W = [114 104 144 113]
The entry just left of 144 -> 104
The maximum: 144
